Below are the code and all the weights of a small trained network. Each question names an input and a class and asks about switching units off, where a switched-off unit gives its printed mean instead of its output.

import numpy as np


def w(rows, s, z=0):
    codes = np.array(rows[::2]) - 128.0
    scale = np.full(codes.shape[1], s)
    scale[-1] = z or s
    return codes * scale


def f(y):
    return np.maximum(y, 0)


def log_softmax(a):
    a = a - a.max(-1, keepdims=True)
    return a - np.log(np.exp(a).sum(-1, keepdims=True))


def net(x, mask):
    res = np.array(x, float).reshape(1, 7) / 4 @ E
    y = f(res @ A[0][:, :-1].T + A[0][:, -1])
    res = res + np.where(mask, y, B[0][:, -1]) @ B[0][:, :-1]
    return log_softmax(res[-1] @ U[:, :-1].T + U[:, -1])


A, B = {}, {}
E = w([
[214,222,80,44,120,98,106],'x0',
[133,109,113,122,123,146,108],'x1',
[133,122,120,127,129,135,120],'x2',
[126,199,58,219,170,133,130],'x3',
[86,161,132,49,229,206,174],'x4',
[142,93,106,122,130,143,111],'x5',
[186,128,254,172,188,161,48],'x6',
],0.009)
A[0] = w([
[11,99,176,195,98,153,107,40],'n0',
[213,191,122,54,51,120,74,15],'n1',
[97,115,77,106,94,23,172,213],'n2',
[254,212,134,69,90,95,134,1],'n3',
[157,117,135,213,3,59,115,132],'n4',
[21,55,165,190,66,174,147,34],'n5',
[150,117,196,191,158,195,90,72],'n6',
[175,158,87,117,125,117,104,68],'n7',
[184,110,215,137,134,146,97,95],'n8',
[113,85,209,29,57,41,149,140],'n9',
[50,143,42,67,108,148,175,194],'n10',
[110,185,78,212,145,72,82,152],'n11',
[125,103,96,116,122,90,141,103],'n12',
[133,185,74,196,147,152,177,110],'n13',
[213,196,85,53,137,124,121,62],'n14',
[161,86,110,165,39,10,38,92],'n15',
[37,74,50,133,86,97,160,102],'n16',
],0.0073,0.0043)
B[0] = w([
[102,46,18,159,113,104,160,197],'n0',
[104,114,48,189,121,98,180,199],'n1',
[156,228,188,140,141,119,55,233],'n2',
[87,66,76,166,152,60,196,203],'n3',
[74,128,167,4,197,185,149,247],'n4',
[131,75,90,197,125,68,198,214],'n5',
[157,122,104,161,153,67,100,205],'n6',
[125,139,53,160,145,116,163,164],'n7',
[172,160,155,161,137,85,114,207],'n8',
[246,175,58,150,58,254,149,233],'n9',
[128,184,171,123,143,112,38,255],'n10',
[196,106,110,161,91,234,111,211],'n11',
[154,203,151,138,159,105,160,156],'n12',
[172,167,104,142,118,220,155,196],'n13',
[64,49,104,107,138,83,201,208],'n14',
[39,52,221,90,210,178,112,246],'n15',
[151,123,179,159,120,61,65,219],'n16',
],0.0064,0.008)
U = w([
[100,70,39,154,126,28,187,55],'0',
[153,124,114,117,128,141,84,255],'1',
[60,120,155,54,214,196,101,88],'2',
[169,132,113,129,112,138,90,218],'3',
[248,130,77,151,41,248,118,57],'4',
[189,156,146,140,139,1,2,65],'5',
],0.0091,0.0072)

Each question gives the input, the list of numbers given to net, and the class t.
The units are the neurons (one row each of A and B). Each row of codes is followed by its name. A weight is (code - 128) times the scale printed after its matrix; where a second scale follows, it is the last column's (A, B and U).
mask holds one flag per neuron, in row order. A switched-off neuron (its flag False) gives its mean, the last column of its row in B, instead of its output. The means were averaged over made-up inputs and are rounded, as every weight is.
A unit's drop is (log p(t) with every unit on - log p(t) with that unit switched off) / (log p(t) with every unit on - log p(t) with every unit switched off).
The circuit of an input: a set's keep is (log p(t) with only the set's units on - log p(t) with every unit switched off) / (log p(t) with every unit on - log p(t) with every unit switched off). Starting from the 12 units with the biggest drops (on a tie, the unit counted first), units are removed one at a time, each time the one whose removal leaves the highest keep (on an exact tie, the one counted first), for as long as the keep stays at least 0.8.
units of the circuit, in order: the units of the circuit, biggest drop first
most important unit: the unit with the biggest drop
k most important neurons: the k neurons with the biggest drops, biggest first
input [-5,-5,-5,3,6,-8,8], class 3: units of the circuit, in order -> n15, n4
input [5,3,-2,8,0,5,0], class 4: 2 most important neurons -> n11, n13
input [-5,-2,0,7,-6,-5,-4], class 4: units of the circuit, in order -> n11
input [2,1,-6,7,6,-6,7], class 4: units of the circuit, in order -> n15, n13
input [-3,-6,-4,0,-6,-1,-4], class 2: units of the circuit, in order -> n4, n15
input [-8,4,4,-8,1,7,-2], class 0: 2 most important neurons -> n5, n0
input [8,-1,-8,-8,3,4,2], class 0: units of the circuit, in order -> n3, n1
input [6,-3,5,8,-8,2,-3], class 2: 3 most important neurons -> n15, n4, n9
input [6,-3,-2,4,3,5,0], class 0: units of the circuit, in order -> n14, n3
input [1,-1,6,-8,7,4,5], class 4: units of the circuit, in order -> n9, n15
input [-3,-6,0,0,3,2,7], class 5: units of the circuit, in order -> n6, n4
input [-5,1,-3,0,5,-3,-2], class 0: units of the circuit, in order -> n4, n5
input [4,4,5,8,1,2,-5], class 4: 3 most important neurons -> n13, n11, n15
input [-5,2,0,6,-7,-7,2], class 2: units of the circuit, in order -> n4
input [-1,-6,3,4,-1,-1,3], class 4: units of the circuit, in order -> n11, n15
input [-7,-5,1,3,-5,-7,7], class 0: 2 most important neurons -> n0, n5
input [5,3,-2,1,4,1,-7], class 5: 2 most important neurons -> n10, n2
input [-2,0,-2,8,2,3,3], class 4: units of the circuit, in order -> n11, n13
input [7,-8,1,-4,1,5,-1], class 0: 2 most important neurons -> n3, n14
input [-6,4,3,-4,-1,4,8], class 5: units of the circuit, in order -> n6
input [0,5,1,5,6,7,-8], class 5: 2 most important neurons -> n10, n16
input [4,-1,0,2,1,0,-8], class 5: units of the circuit, in order -> n10, n2
input [-1,4,-1,4,-6,0,-8], class 5: 3 most important neurons -> n16, n2, n10
input [8,-6,6,2,2,2,-4], class 0: 2 most important neurons -> n14, n3
input [0,6,-3,-6,-5,-8,-8], class 3: 2 most important neurons -> n9, n4
input [3,-4,1,5,6,-1,-7], class 5: 2 most important neurons -> n10, n4
input [0,7,-6,-8,-8,2,-5], class 2: most important unit -> n15
